Here is a tiny trained network, its code and every weight. The questions are about switching its units off for an input and a class, where a switched-off unit gives its printed mean instead of its output.

import numpy as np


def w(rows, s, z=0):
    codes = np.array(rows[::2]) - 128.0
    scale = np.full(codes.shape[1], s)
    scale[-1] = z or s
    return codes * scale


def f(y):
    return np.maximum(y, 0)


def log_softmax(a):
    a = a - a.max(-1, keepdims=True)
    return a - np.log(np.exp(a).sum(-1, keepdims=True))


def net(x, mask):
    res = np.array(x, float).reshape(1, 2) / 4 @ E
    y = f(res @ A[0][:, :-1].T + A[0][:, -1])
    res = res + np.where(mask, y, B[0][:, -1]) @ B[0][:, :-1]
    return log_softmax(res[-1] @ U[:, :-1].T + U[:, -1])


A, B = {}, {}
E = w([
[248,146,241,2],'x0',
[188,103,21,118],'x1',
],0.0086)
A[0] = w([
[128,130,130,129,83],'N1',
[116,146,61,163,99],'N2',
[99,115,81,146,254],'N3',
[192,120,60,90,118],'N4',
[95,126,226,159,111],'N5',
[133,129,156,103,251],'N6',
[166,135,249,86,172],'N7',
],0.02,0.0027)
B[0] = w([
[136,127,123,123,128],'N1',
[131,87,128,197,186],'N2',
[14,157,166,236,187],'N3',
[121,246,116,92,181],'N4',
[151,224,128,82,188],'N5',
[37,161,235,152,172],'N6',
[135,77,251,72,252],'N7',
],0.028,0.02)
U = w([
[98,32,122,254,219],'0',
[157,75,227,64,77],'1',
[117,228,66,104,214],'2',
[142,97,85,97,21],'3',
[199,68,105,141,2],'4',
],0.0075,0.0037)

Each question gives the input, the list of numbers given to net, and the class t.
The units are the neurons (one row each of A and B). Each row of codes is followed by its name. A weight is (code - 128) times the scale printed after its matrix; where a second scale follows, it is the last column's (A, B and U).
mask holds one flag per neuron, in row order. A switched-off neuron (its flag False) gives its mean, the last column of its row in B, instead of its output. The means were averaged over made-up inputs and are rounded, as every weight is.
A unit's drop is (log p(t) with every unit on - log p(t) with that unit switched off) / (log p(t) with every unit on - log p(t) with every unit switched off).
The circuit of an input: a set's keep is (log p(t) with only the set's units on - log p(t) with every unit switched off) / (log p(t) with every unit on - log p(t) with every unit switched off). Starting from all 7 units, units are removed one at a time, each time the one whose removal leaves the highest keep (on an exact tie, the one counted first), for as long as the keep stays at least 0.8.
units of the circuit, in order: the units of the circuit, biggest drop first
unit that matters most: the unit with the biggest drop
k most important neurons: the k neurons with the biggest drops, biggest first
drop when u is switched off: that unit's drop, to one decimal
input [-1,2], class 0: units of the circuit, in order : N5, N7
input [-1,5], class 2: 2 most important neurons : N4, N7
input [-2,-2], class 0: units of the circuit, in order : N7, N4
input [0,8], class 2: unit that matters most : N4
input [-3,7], class 0: 3 most important neurons : N2, N5, N3
input [-3,-4], class 2: 2 most important neurons : N7, N5
input [3,5], class 2: 2 most important neurons : N7, N4
input [0,7], class 2: 2 most important neurons : N4, N7
input [-4,8], class 0: 3 most important neurons : N2, N3, N5
input [-4,-7], class 2: 2 most important neurons : N7, N5
input [1,6], class 2: drop when N7 is switched off : 0.2
input [-1,3], class 0: drop when N7 is switched off : 0.4
input [1,3], class 2: drop when N7 is switched off : 1.0
input [1,8], class 2: drop when N4 is switched off : 0.2
